Here is a tiny trained network, its code and every weight. The questions are about switching its units off for an input and a target symbol, where a switched-off unit gives its printed mean instead of its output.

import numpy as np


def w(rows, s, z=0):
    codes = np.array(rows[::2]) - 128.0
    scale = np.full(codes.shape[1], s)
    scale[-1] = z or s
    return codes * scale


def f(y):
    return y / 2 * (1 + np.tanh(0.7978845608 * (y + 0.044715 * y**3)))


def softmax(a):
    e = np.exp(a - a.max(-1, keepdims=True))
    return e / e.sum(-1, keepdims=True)


def log_softmax(a):
    a = a - a.max(-1, keepdims=True)
    return a - np.log(np.exp(a).sum(-1, keepdims=True))


def net(x, mask):
    ids = ['ΓΠαβδζθλξτφψω'.index(c) for c in x.split()]
    T = len(ids)
    res = E[ids] + P[:T]
    r = res
    for j in range(3):
        rows = slice(2 * j, 2 * j + 2)
        q, k, v = (r @ M[0][rows].T for M in (Q, K, V))
        z = softmax(np.where(np.tri(T) > 0, q @ k.T / 2**0.5, -1e9)) @ v
        o = O[0][rows]
        res = res + np.where(mask[j], z, o[:, -1]) @ o[:, :-1]
    y = f(res @ A[0][:, :-1].T + A[0][:, -1])
    res = res + np.where(mask[3:11], y, B[0][:, -1]) @ B[0][:, :-1]
    return log_softmax(res[-1] @ U[:, :-1].T + U[:, -1])


Q, K, V, O, A, B = {}, {}, {}, {}, {}, {}
E = w([
[102,136,90],'Γ',
[118,117,123],'Π',
[169,2,57],'α',
[137,180,112],'β',
[155,189,148],'δ',
[130,172,121],'ζ',
[159,153,144],'θ',
[122,117,134],'λ',
[105,109,99],'ξ',
[146,134,115],'τ',
[118,140,110],'φ',
[110,103,134],'ψ',
[116,113,152],'ω',
],0.024)
P = w([
[114,97,161],'0',
[119,151,98],'1',
[100,107,144],'2',
[167,106,137],'3',
[121,166,131],'4',
[83,40,154],'5',
[186,125,105],'6',
[86,183,194],'7',
[111,3,150],'8',
[196,121,142],'9',
[48,149,199],'10',
],0.02)
Q[0] = w([
[84,123,98],'h0',
[166,100,143],'h0',
[130,158,186],'h1',
[135,79,150],'h1',
[1,131,147],'h2',
[139,83,116],'h2',
],0.016)
K[0] = w([
[137,146,213],'h0',
[151,106,21],'h0',
[88,109,168],'h1',
[210,98,241],'h1',
[227,16,92],'h2',
[255,203,96],'h2',
],0.0096)
V[0] = w([
[252,73,183],'h0',
[121,184,145],'h0',
[136,136,92],'h1',
[173,161,78],'h1',
[236,68,180],'h2',
[72,40,128],'h2',
],0.015)
O[0] = w([
[195,111,254,97],'h0',
[24,184,197,82],'h0',
[204,119,209,123],'h1',
[172,187,231,86],'h1',
[208,94,222,142],'h2',
[210,108,42,255],'h2',
],0.008,0.0044)
A[0] = w([
[175,116,148,82],'n0',
[101,51,161,131],'n1',
[50,155,170,57],'n2',
[3,133,106,117],'n3',
[98,73,58,114],'n4',
[126,246,90,185],'n5',
[199,182,197,210],'n6',
[166,89,133,3],'n7',
],0.011,0.0047)
B[0] = w([
[62,162,115,168],'n0',
[157,209,9,202],'n1',
[171,182,250,150],'n2',
[90,238,172,240],'n3',
[201,206,152,243],'n4',
[126,61,128,254],'n5',
[71,23,105,212],'n6',
[68,255,142,165],'n7',
],0.0061,0.0075)
U = w([
[102,189,2,115],'Γ',
[133,52,31,176],'Π',
[222,55,136,141],'α',
[168,208,165,103],'β',
[224,190,222,82],'δ',
[45,142,127,154],'ζ',
[44,9,141,209],'θ',
[205,119,94,165],'λ',
[224,181,65,2],'ξ',
[105,29,97,205],'τ',
[99,118,59,56],'φ',
[219,125,53,54],'ψ',
[181,80,64,134],'ω',
],0.0066,0.0048)

Each question gives the input, a string of symbols that net reads in full, and the target symbol t.
The units are the heads (2 rows each of Q, K, V and O) and the neurons (one row each of A and B). Each row of codes is followed by its name. A weight is (code - 128) times the scale printed after its matrix; where a second scale follows, it is the last column's (O, A, B and U).
mask holds one flag per unit, heads first, then neurons. A switched-off unit (its flag False) gives its mean, the last column of its rows in O or B, instead of its output. The means were averaged over made-up inputs and are rounded, as every weight is.
A unit's drop is (log p(t) with every unit on - log p(t) with that unit switched off) / (log p(t) with every unit on - log p(t) with every unit switched off).
The circuit of an input: a set's keep is (log p(t) with only the set's units on - log p(t) with every unit switched off) / (log p(t) with every unit on - log p(t) with every unit switched off). Starting from all 11 units, units are removed one at a time, each time the one whose removal leaves the highest keep (on an exact tie, the one counted first), for as long as the keep stays at least 0.8.
units of the circuit, in order: the units of the circuit, biggest drop first
unit that matters most: the unit with the biggest drop
k most important neurons: the k neurons with the biggest drops, biggest first
which heads matter: for each layer, one digit per head in row order, 1 if its drop is at least 0.15 and else 0, layers parted by /
drop of u: that unit's drop, to one decimal
input α θ θ ζ λ β ζ Γ α λ θ, target α: units of the circuit, in order => (h2)
input ψ Γ Γ λ, target Γ: units of the circuit, in order => (h2, h0)
input Γ Π ψ ζ δ Γ ζ τ α θ, target α: which heads matter => 100
input Γ τ ζ ζ ψ, target ζ: units of the circuit, in order => (h2, h0, n3)
input τ ζ τ Γ Γ τ Γ θ ω, target Γ: 2 most important neurons => (n1, n3)
input Γ θ ζ ζ ω, target ζ: units of the circuit, in order => (h2, h0)
input δ ζ ζ, target δ: units of the circuit, in order => (n2, h2, h0, h1)
input φ Γ Π θ, target Γ: units of the circuit, in order => (h0, h2)
input Π Γ δ ζ Γ Γ δ ζ Γ, target δ: units of the circuit, in order => (h2, n2, h1)
input Γ β ζ Γ δ Γ ζ λ Γ ω ζ, target Γ: units of the circuit, in order => (h2, h0)
input α α δ, target α: which heads matter => 101
input β ζ ψ ζ θ Γ, target ζ: units of the circuit, in order => (h2, n3)
input Γ ξ Γ, target Γ: units of the circuit, in order => (h0, h2)
input Π Π τ Γ Γ Π δ, target Γ: units of the circuit, in order => (h2)
input β β β, target β: units of the circuit, in order => (h2, n2, h1)
input Γ ζ δ τ φ δ τ Π, target δ: which heads matter => 101
input β λ β Γ β Γ θ Γ Π ζ, target Γ: which heads matter => 001
input ζ β φ, target ζ: 2 most important neurons => (n3, n1)
input φ φ λ Γ Γ ζ Γ β Γ, target Γ: which heads matter => 100
input β Γ θ φ β Γ Π β, target Γ: units of the circuit, in order => (h2)
input θ ζ λ δ, target ζ: units of the circuit, in order => (h2, h0)
input θ Γ τ ζ τ Γ φ ζ θ δ, target ζ: which heads matter => 001
input θ β θ θ θ, target θ: which heads matter => 000
input ζ Π Γ ζ ζ Γ ξ ζ ω Γ, target ζ: which heads matter => 001
input ξ Γ φ λ ζ ω φ ζ δ Π, target ζ: which heads matter => 001
input φ φ Γ θ θ ξ ξ ζ Γ θ β, target Γ: which heads matter => 111
input δ Π θ λ ζ, target θ: unit that matters most => n6
input β ξ ζ Γ ζ, target ζ: drop of n1 => 0.1
